Here is a tiny trained network, its code and every weight. The questions are about switching its units off for an input and a class, where a switched-off unit gives its printed mean instead of its output.

import numpy as np


def w(rows, s, z=0):
    codes = np.array(rows[::2]) - 128.0
    scale = np.full(codes.shape[1], s)
    scale[-1] = z or s
    return codes * scale


def norm(h):
    return h / np.sqrt((h * h).mean(-1, keepdims=True) + 1e-5)


def f(y):
    return np.maximum(y, 0)


def log_softmax(a):
    a = a - a.max(-1, keepdims=True)
    return a - np.log(np.exp(a).sum(-1, keepdims=True))


def net(x, mask):
    res = np.array(x, float).reshape(1, 5) / 4 @ E
    u = 0
    for l in range(3):
        y = f(norm(res) @ A[l][:, :-1].T + A[l][:, -1])
        res = res + np.where(mask[u : u + 9], y, B[l][:, -1]) @ B[l][:, :-1]
        u += 9
    return log_softmax(norm(res)[-1] @ U[:, :-1].T + U[:, -1])


A, B = {}, {}
E = w([
[35,79,244,64,133],'x0',
[100,60,73,74,2],'x1',
[177,16,120,196,160],'x2',
[127,128,127,128,128],'x3',
[127,128,127,128,129],'x4',
],0.0076)
A[0] = w([
[164,227,26,155,110,183],'0.n1',
[149,20,115,166,167,168],'0.n2',
[134,88,65,107,16,61],'0.n3',
[203,102,54,180,150,89],'0.n4',
[93,78,213,99,137,196],'0.n5',
[138,173,221,157,252,205],'0.n6',
[187,157,24,147,91,104],'0.n7',
[153,201,81,192,234,53],'0.n8',
[110,225,132,94,91,252],'0.n9',
],0.012,0.0036)
B[0] = w([
[224,45,136,91,178,240],'0.n1',
[162,116,179,242,92,196],'0.n2',
[61,61,41,111,167,197],'0.n3',
[104,230,110,121,54,206],'0.n4',
[76,121,193,57,117,205],'0.n5',
[110,174,88,156,250,244],'0.n6',
[51,118,116,165,229,213],'0.n7',
[216,138,154,46,71,218],'0.n8',
[118,199,96,23,159,215],'0.n9',
],0.02,0.011)
A[1] = w([
[117,113,183,220,172,47],'1.n1',
[116,102,142,97,38,221],'1.n2',
[173,159,195,128,147,155],'1.n3',
[171,137,54,182,117,98],'1.n4',
[127,119,124,85,73,30],'1.n5',
[106,157,69,189,117,49],'1.n6',
[128,6,162,146,105,122],'1.n7',
[148,113,147,156,188,110],'1.n8',
[181,171,130,125,85,3],'1.n9',
],0.027,0.004)
B[1] = w([
[78,3,98,35,102,216],'1.n1',
[129,240,23,134,50,186],'1.n2',
[148,37,239,97,92,254],'1.n3',
[93,153,102,252,181,202],'1.n4',
[60,80,100,160,98,155],'1.n5',
[145,171,47,211,203,168],'1.n6',
[239,201,151,169,53,204],'1.n7',
[62,111,85,163,25,234],'1.n8',
[85,132,217,132,198,174],'1.n9',
],0.025,0.0097)
A[2] = w([
[115,128,105,111,24,172],'2.n1',
[151,131,128,130,113,4],'2.n2',
[173,75,96,90,150,102],'2.n3',
[60,157,165,166,206,166],'2.n4',
[252,150,132,105,85,50],'2.n5',
[109,109,194,180,104,17],'2.n6',
[141,131,157,206,105,216],'2.n7',
[122,131,97,72,111,135],'2.n8',
[137,170,55,117,100,138],'2.n9',
],0.026,0.0035)
B[2] = w([
[1,170,143,148,134,245],'2.n1',
[136,150,134,142,107,136],'2.n2',
[124,77,65,93,107,223],'2.n3',
[192,172,179,52,115,255],'2.n4',
[170,176,65,119,10,231],'2.n5',
[207,33,165,139,118,194],'2.n6',
[187,158,161,228,136,218],'2.n7',
[143,149,155,219,154,237],'2.n8',
[100,101,162,95,196,234],'2.n9',
],0.032,0.0099)
U = w([
[215,116,49,47,46,102],'0',
[116,62,30,88,199,178],'1',
[148,183,211,31,165,39],'2',
[13,192,126,126,165,99],'3',
[231,83,204,181,116,255],'4',
[148,142,81,254,196,102],'5',
[77,3,172,100,81,136],'6',
[122,201,106,184,8,61],'7',
],0.019,0.0013)

Each question gives the input, the list of numbers given to net, and the class t.
The units are the neurons (one row each of A and B). Each row of codes is followed by its name. A weight is (code - 128) times the scale printed after its matrix; where a second scale follows, it is the last column's (A, B and U).
mask holds one flag per neuron, layer by layer. A switched-off neuron (its flag False) gives its mean, the last column of its row in B, instead of its output. The means were averaged over made-up inputs and are rounded, as every weight is.
A unit's drop is (log p(t) with every unit on - log p(t) with that unit switched off) / (log p(t) with every unit on - log p(t) with every unit switched off).
The circuit of an input: a set's keep is (log p(t) with only the set's units on - log p(t) with every unit switched off) / (log p(t) with every unit on - log p(t) with every unit switched off). Starting from the 12 units with the biggest drops (on a tie, the unit counted first), units are removed one at a time, each time the one whose removal leaves the highest keep (on an exact tie, the one counted first), for as long as the keep stays at least 0.8.
units of the circuit, in order: the units of the circuit, biggest drop first
unit that matters most: the unit with the biggest drop
top k neurons: the k neurons with the biggest drops, biggest first
top k neurons in layer l: the k neurons of layer l with the biggest drops, biggest first
input [4,-8,3,3,2], class 6: unit that matters most -> 1.n1
input [0,7,6,-3,-5], class 5: units of the circuit, in order -> 0.n1; 0.n8; 1.n6
input [2,5,3,8,-1], class 7: top 2 neurons -> 1.n7; 0.n6
input [8,-4,2,-3,-7], class 6: top 2 neurons -> 0.n9; 1.n1
input [0,2,0,8,1], class 1: top 2 neurons -> 0.n3; 0.n2
input [-8,0,-7,8,8], class 0: units of the circuit, in order -> 0.n1; 2.n5
input [2,2,0,0,-4], class 3: top 2 neurons -> 0.n6; 0.n1
input [2,2,-3,0,5], class 3: top 2 neurons -> 0.n6; 0.n7
input [-4,1,-3,-6,1], class 1: top 2 neurons -> 0.n7; 0.n1
input [0,-5,-6,6,-7], class 0: top 2 neurons -> 0.n7; 0.n8
input [0,5,8,2,-2], class 5: top 3 neurons -> 0.n1; 0.n8; 1.n6
input [0,1,-4,8,3], class 1: top 2 neurons in layer 1 -> 1.n7; 1.n8
input [1,-4,-1,-2,-3], class 2: top 2 neurons -> 0.n1; 0.n6
input [-7,-4,-2,4,-7], class 0: unit that matters most -> 0.n8
input [-4,5,1,6,4], class 5: top 3 neurons in layer 0 -> 0.n9; 0.n5; 0.n6
input [-8,-7,-2,-2,-5], class 0: top 2 neurons -> 0.n8; 0.n1
input [1,8,8,-4,-3], class 7: top 2 neurons -> 0.n6; 1.n7
input [-7,0,-3,-6,6], class 0: top 3 neurons -> 0.n1; 0.n8; 0.n6
input [-3,1,2,-8,-7], class 5: top 2 neurons -> 1.n4; 0.n4
input [8,0,-1,-2,8], class 2: top 4 neurons -> 0.n8; 0.n1; 0.n4; 1.n8
input [-3,3,5,-3,7], class 5: top neuron in layer 1 -> 1.n4
input [1,3,7,-7,-8], class 7: top 2 neurons in layer 0 -> 0.n6; 0.n7
input [-1,-6,-1,-4,3], class 0: top 2 neurons in layer 0 -> 0.n8; 0.n6
input [1,6,-1,8,3], class 3: top 2 neurons in layer 0 -> 0.n6; 0.n7
input [1,-5,5,2,-4], class 6: top 2 neurons in layer 0 -> 0.n9; 0.n6
input [-5,6,1,8,6], class 5: top 3 neurons in layer 0 -> 0.n9; 0.n5; 0.n6
input [0,2,2,8,6], class 5: unit that matters most -> 0.n1
input [-3,1,2,-4,-5], class 5: top 2 neurons in layer 0 -> 0.n4; 0.n5
